Here is a tiny trained network, its code and every weight. The questions are about switching its units off for an input and a class, where a switched-off unit gives its printed mean instead of its output.

import numpy as np


def w(rows, s, z=0):
    codes = np.array(rows[::2]) - 128.0
    scale = np.full(codes.shape[1], s)
    scale[-1] = z or s
    return codes * scale


def f(y):
    return np.maximum(y, 0)


def log_softmax(a):
    a = a - a.max(-1, keepdims=True)
    return a - np.log(np.exp(a).sum(-1, keepdims=True))


def net(x, mask):
    res = np.array(x, float).reshape(1, 4) / 4 @ E
    y = f(res @ A[0][:, :-1].T + A[0][:, -1])
    res = res + np.where(mask, y, B[0][:, -1]) @ B[0][:, :-1]
    return log_softmax(res[-1] @ U[:, :-1].T + U[:, -1])


A, B = {}, {}
E = w([
[163,123,22,57],'x0',
[221,132,207,9],'x1',
[63,254,147,63],'x2',
[133,133,128,131],'x3',
],0.0065)
A[0] = w([
[133,116,58,90,64],'neuron 0',
[50,109,93,155,30],'neuron 1',
[60,149,71,189,12],'neuron 2',
[162,94,168,64,30],'neuron 3',
[97,213,96,157,125],'neuron 4',
[89,90,47,208,91],'neuron 5',
[196,71,61,173,105],'neuron 6',
[77,61,251,178,61],'neuron 7',
[165,154,244,214,58],'neuron 8',
[134,59,172,175,125],'neuron 9',
[10,180,122,64,2],'neuron 10',
[171,113,28,56,41],'neuron 11',
[87,105,240,144,49],'neuron 12',
[184,89,126,168,238],'neuron 13',
[200,117,171,68,47],'neuron 14',
[145,133,192,13,51],'neuron 15',
[87,135,95,182,31],'neuron 16',
[103,145,222,217,60],'neuron 17',
[173,33,49,228,64],'neuron 18',
[211,141,164,105,229],'neuron 19',
[183,112,180,54,34],'neuron 20',
[180,119,30,71,49],'neuron 21',
[160,103,170,70,31],'neuron 22',
[77,157,60,176,55],'neuron 23',
[86,136,70,150,65],'neuron 24',
[132,28,138,126,34],'neuron 25',
[68,172,134,102,53],'neuron 26',
[194,140,234,147,69],'neuron 27',
[81,219,150,26,23],'neuron 28',
[124,163,23,223,51],'neuron 29',
[175,57,135,148,25],'neuron 30',
[216,108,163,60,30],'neuron 31',
[241,40,134,141,45],'neuron 32',
[133,120,2,102,67],'neuron 33',
],0.0084,0.0058)
B[0] = w([
[219,176,79,154,154],'neuron 0',
[149,85,197,220,161],'neuron 1',
[139,69,211,199,178],'neuron 2',
[149,73,188,221,151],'neuron 3',
[121,134,188,70,192],'neuron 4',
[159,92,162,178,234],'neuron 5',
[130,178,153,76,212],'neuron 6',
[181,201,46,143,190],'neuron 7',
[212,184,40,162,179],'neuron 8',
[101,162,161,72,192],'neuron 9',
[126,235,222,83,165],'neuron 10',
[222,212,73,187,179],'neuron 11',
[235,189,48,154,161],'neuron 12',
[72,107,167,42,254],'neuron 13',
[156,100,175,198,170],'neuron 14',
[151,80,196,197,189],'neuron 15',
[140,99,181,201,159],'neuron 16',
[195,195,31,140,190],'neuron 17',
[145,190,208,66,245],'neuron 18',
[103,56,107,169,240],'neuron 19',
[118,99,155,218,168],'neuron 20',
[211,197,72,180,177],'neuron 21',
[119,101,198,213,149],'neuron 22',
[133,96,189,178,182],'neuron 23',
[152,114,152,204,162],'neuron 24',
[105,246,219,77,153],'neuron 25',
[124,169,202,90,152],'neuron 26',
[134,135,125,171,166],'neuron 27',
[124,198,182,88,188],'neuron 28',
[147,103,201,185,207],'neuron 29',
[63,254,223,78,153],'neuron 30',
[117,79,191,200,174],'neuron 31',
[105,222,194,89,190],'neuron 32',
[213,167,80,159,185],'neuron 33',
],0.0078,0.0058)
U = w([
[155,79,198,217,2],'0',
[138,218,210,28,34],'1',
[254,207,10,173,48],'2',
[166,137,151,100,249],'3',
[72,62,67,47,205],'4',
],0.009,0.0072)

Each question gives the input, the list of numbers given to net, and the class t.
The units are the neurons (one row each of A and B). Each row of codes is followed by its name. A weight is (code - 128) times the scale printed after its matrix; where a second scale follows, it is the last column's (A, B and U).
mask holds one flag per neuron, in row order. A switched-off neuron (its flag False) gives its mean, the last column of its row in B, instead of its output. The means were averaged over made-up inputs and are rounded, as every weight is.
A unit's drop is (log p(t) with every unit on - log p(t) with that unit switched off) / (log p(t) with every unit on - log p(t) with every unit switched off).
The circuit of an input: a set's keep is (log p(t) with only the set's units on - log p(t) with every unit switched off) / (log p(t) with every unit on - log p(t) with every unit switched off). Starting from the 12 units with the biggest drops (on a tie, the unit counted first), units are removed one at a time, each time the one whose removal leaves the highest keep (on an exact tie, the one counted first), for as long as the keep stays at least 0.8.
circuit, biggest first: the units of the circuit, biggest drop first
most important unit: the unit with the biggest drop
top k neurons: the k neurons with the biggest drops, biggest first
drop when u is switched off: that unit's drop, to one decimal
input [6,6,0,5], class 0: circuit, biggest first	(neuron 31; neuron 15; neuron 20)
input [7,5,-7,-1], class 1: circuit, biggest first	(neuron 32)
input [-7,-4,6,-3], class 2: circuit, biggest first	(neuron 17; neuron 12)
input [-8,4,-7,-8], class 2: circuit, biggest first	(neuron 8; neuron 7)
input [5,-1,4,2], class 2: circuit, biggest first	(neuron 13; neuron 18)
input [8,8,7,6], class 0: top 2 neurons	(neuron 15; neuron 31)
input [8,-8,0,0], class 0: circuit, biggest first	(neuron 29; neuron 2)
input [4,-6,-7,-1], class 1: circuit, biggest first	(neuron 18; neuron 6)
input [-6,6,2,-6], class 0: circuit, biggest first	(neuron 15; neuron 19)
input [-7,3,6,1], class 2: drop when neuron 17 is switched off	0.1
input [-8,8,-2,0], class 0: drop when neuron 31 is switched off	0.6
input [-8,7,-2,3], class 2: drop when neuron 7 is switched off	0.3
input [-7,-3,-7,6], class 1: drop when neuron 17 is switched off	-0.1
input [6,3,-7,-1], class 1: most important unit	neuron 32
